Below are the code and all the weights of a small trained network. Each question names an input and a target symbol and asks about switching units off, where a switched-off unit gives its printed mean instead of its output.

import numpy as np


def w(rows, s, z=0):
    codes = np.array(rows[::2]) - 128.0
    scale = np.full(codes.shape[1], s)
    scale[-1] = z or s
    return codes * scale


def norm(h):
    return h / np.sqrt((h * h).mean(-1, keepdims=True) + 1e-5)


def f(y):
    return y / 2 * (1 + np.tanh(0.7978845608 * (y + 0.044715 * y**3)))


def softmax(a):
    e = np.exp(a - a.max(-1, keepdims=True))
    return e / e.sum(-1, keepdims=True)


def log_softmax(a):
    a = a - a.max(-1, keepdims=True)
    return a - np.log(np.exp(a).sum(-1, keepdims=True))


def net(x, mask):
    ids = ['αγδεηθλπ'.index(c) for c in x.split()]
    T = len(ids)
    res = E[ids] + P[:T]
    r = norm(res)
    for j in range(3):
        rows = slice(4 * j, 4 * j + 4)
        q, k, v = (r @ M[0][rows].T for M in (Q, K, V))
        z = softmax(np.where(np.tri(T) > 0, q @ k.T / 4**0.5, -1e9)) @ v
        o = O[0][rows]
        res = res + np.where(mask[j], z, o[:, -1]) @ o[:, :-1]
    y = f(norm(res) @ A[0][:, :-1].T + A[0][:, -1])
    res = res + np.where(mask[3:19], y, B[0][:, -1]) @ B[0][:, :-1]
    return log_softmax(norm(res)[-1] @ U[:, :-1].T + U[:, -1])


Q, K, V, O, A, B = {}, {}, {}, {}, {}, {}
E = w([
[133,105,101,186,218,87,171],'α',
[84,66,147,193,188,88,135],'γ',
[72,111,171,187,185,145,84],'δ',
[153,67,106,113,236,72,60],'ε',
[171,166,109,118,216,136,34],'η',
[187,92,71,131,215,206,102],'θ',
[101,81,125,76,116,12,89],'λ',
[85,174,147,154,96,181,100],'π',
],0.011)
P = w([
[99,200,175,24,211,141,182],'0',
[120,117,244,68,169,168,148],'1',
[101,201,146,83,183,142,150],'2',
[162,135,242,153,121,148,127],'3',
[69,140,137,110,154,150,121],'4',
[175,195,178,211,118,97,120],'5',
[113,60,161,149,96,175,108],'6',
[117,209,95,167,117,106,113],'7',
[160,80,161,213,66,137,104],'8',
[84,186,41,163,112,117,110],'9',
[176,127,115,243,52,113,94],'10',
[53,136,2,160,93,133,92],'11',
[135,172,47,235,63,97,65],'12',
],0.0088)
Q[0] = w([
[64,127,56,160,120,137,65],'h1',
[142,84,53,156,151,129,45],'h1',
[34,121,54,59,169,164,151],'h1',
[113,223,44,223,94,78,107],'h1',
[122,27,119,58,123,180,183],'h2',
[254,190,196,14,50,134,198],'h2',
[128,145,127,155,98,181,154],'h2',
[182,70,178,182,139,111,108],'h2',
[130,187,105,48,69,122,165],'h3',
[211,144,169,79,150,164,138],'h3',
[137,121,130,77,44,144,247],'h3',
[114,161,178,51,34,133,204],'h3',
],0.0095)
K[0] = w([
[119,131,13,188,125,78,110],'h1',
[56,108,99,213,102,109,120],'h1',
[30,251,50,104,172,94,102],'h1',
[199,153,136,176,84,111,71],'h1',
[70,143,149,84,174,124,124],'h2',
[130,122,226,96,165,134,210],'h2',
[126,92,158,87,151,82,108],'h2',
[134,53,152,123,84,174,46],'h2',
[127,185,172,127,172,101,222],'h3',
[110,133,202,97,85,144,189],'h3',
[105,121,173,110,193,152,151],'h3',
[130,117,211,90,214,135,160],'h3',
],0.011)
V[0] = w([
[109,110,119,41,134,126,17],'h1',
[87,165,173,68,50,89,112],'h1',
[102,23,135,129,123,94,164],'h1',
[83,121,187,162,87,219,60],'h1',
[166,52,88,98,184,53,75],'h2',
[73,217,135,143,73,92,37],'h2',
[189,239,117,87,139,99,162],'h2',
[229,187,91,156,131,255,139],'h2',
[90,79,91,41,164,161,116],'h3',
[139,86,152,89,151,100,101],'h3',
[144,97,84,73,36,52,65],'h3',
[111,153,151,76,78,116,160],'h3',
],0.0088)
O[0] = w([
[237,180,57,253,64,72,131,126],'h1',
[196,110,110,150,161,125,232,3],'h1',
[54,224,96,151,168,106,105,113],'h1',
[195,112,25,27,150,129,122,187],'h1',
[190,215,161,179,99,90,122,211],'h2',
[201,124,193,64,211,65,187,171],'h2',
[139,65,208,91,90,188,77,79],'h2',
[124,38,108,121,124,145,38,140],'h2',
[175,115,85,158,123,164,97,145],'h3',
[161,87,138,173,163,184,138,175],'h3',
[130,85,166,180,138,216,199,12],'h3',
[83,94,63,122,150,52,159,2],'h3',
],0.0069,0.0049)
A[0] = w([
[130,160,130,127,110,130,120,143],'n1',
[160,90,104,103,129,124,120,90],'n2',
[131,48,111,156,103,176,111,112],'n3',
[156,116,147,95,64,126,90,174],'n4',
[123,125,135,81,69,49,132,159],'n5',
[124,152,93,191,115,102,129,252],'n6',
[105,49,135,142,159,138,102,156],'n7',
[135,135,173,111,118,116,76,125],'n8',
[145,84,142,140,174,88,87,142],'n9',
[102,20,75,100,149,121,168,195],'n10',
[88,134,132,117,7,66,173,71],'n11',
[102,144,102,140,166,132,106,174],'n12',
[178,138,141,162,102,135,89,69],'n13',
[180,136,150,140,141,145,114,153],'n14',
[111,170,118,74,17,136,149,255],'n15',
[160,164,148,106,81,180,125,171],'n16',
],0.012,0.0039)
B[0] = w([
[99,136,87,100,68,130,129,161],'n1',
[136,118,183,123,84,120,125,146],'n2',
[132,139,92,193,137,122,131,145],'n3',
[109,33,100,140,129,109,171,207],'n4',
[108,62,140,182,195,100,140,163],'n5',
[159,94,145,87,116,103,143,247],'n6',
[191,110,141,107,114,114,124,174],'n7',
[145,132,158,134,129,163,175,254],'n8',
[140,116,146,94,144,141,133,254],'n9',
[153,147,177,1,80,120,160,147],'n10',
[90,82,165,188,181,145,118,127],'n11',
[157,112,73,131,159,115,149,236],'n12',
[74,133,124,109,77,146,127,210],'n13',
[138,150,153,126,116,110,183,213],'n14',
[124,111,68,92,178,114,194,143],'n15',
[72,135,94,124,166,124,174,162],'n16',
],0.01,0.0055)
U = w([
[1,135,168,137,149,195,102,171],'α',
[106,201,66,114,223,121,87,2],'γ',
[165,113,52,46,161,111,167,224],'δ',
[80,209,108,126,28,95,120,147],'ε',
[171,65,163,224,117,158,193,199],'η',
[116,92,61,157,54,149,37,175],'θ',
[165,225,123,179,97,131,161,85],'λ',
[161,137,200,25,78,179,127,29],'π',
],0.0093,0.0034)

Each question gives the input, a string of symbols that net reads in full, and the target symbol t.
The units are the heads (4 rows each of Q, K, V and O) and the neurons (one row each of A and B). Each row of codes is followed by its name. A weight is (code - 128) times the scale printed after its matrix; where a second scale follows, it is the last column's (O, A, B and U).
mask holds one flag per unit, heads first, then neurons. A switched-off unit (its flag False) gives its mean, the last column of its rows in O or B, instead of its output. The means were averaged over made-up inputs and are rounded, as every weight is.
A unit's drop is (log p(t) with every unit on - log p(t) with that unit switched off) / (log p(t) with every unit on - log p(t) with every unit switched off).
The circuit of an input: a set's keep is (log p(t) with only the set's units on - log p(t) with every unit switched off) / (log p(t) with every unit on - log p(t) with every unit switched off). Starting from the 12 units with the biggest drops (on a tie, the unit counted first), units are removed one at a time, each time the one whose removal leaves the highest keep (on an exact tie, the one counted first), for as long as the keep stays at least 0.8.
units of the circuit, in order: the units of the circuit, biggest drop first
unit that matters most: the unit with the biggest drop
top k neurons: the k neurons with the biggest drops, biggest first
which heads matter: for each layer, one digit per head in row order, 1 if its drop is at least 0.15 and else 0, layers parted by /
input η π ε α δ η λ γ, target η: which heads matter -> 001
input δ η η, target π: which heads matter -> 110
input π γ λ δ δ, target λ: units of the circuit, in order -> (h1 n4)
input λ λ δ δ θ η α δ δ, target γ: units of the circuit, in order -> (h1 h2)
input η θ δ δ, target θ: units of the circuit, in order -> (h2 h1)
input η η λ η α α π λ δ, target π: top neuron -> (n10)
input δ λ γ δ δ λ λ δ λ, target η: which heads matter -> 001
input δ λ α, target η: which heads matter -> 111
input λ ε γ δ γ η η γ γ δ η, target π: top 2 neurons -> (n8 n5)
input π α η λ λ γ ε δ, target λ: which heads matter -> 011
input θ ε η δ ε η δ γ π γ, target γ: units of the circuit, in order -> (h1 n4 n12)
input λ γ λ γ θ, target η: which heads matter -> 101
input η θ θ λ δ ε λ, target η: which heads matter -> 000
input π η δ ε π π γ λ δ ε, target η: unit that matters most -> h3
input α π α η γ θ η, target θ: which heads matter -> 010
input δ η α α δ δ, target α: which heads matter -> 100
input α α α π ε, target α: which heads matter -> 100
input δ γ γ θ θ η δ θ δ α η δ π, target δ: top 2 neurons -> (n15 n16)
input δ δ δ γ δ, target δ: which heads matter -> 100
input δ δ δ γ θ α δ α α α, target α: units of the circuit, in order -> (h1)
input λ θ δ δ δ γ ε α α δ δ, target γ: units of the circuit, in order -> (h2 h1)
input η δ λ δ π α θ π α λ, target π: units of the circuit, in order -> (h2 n10)
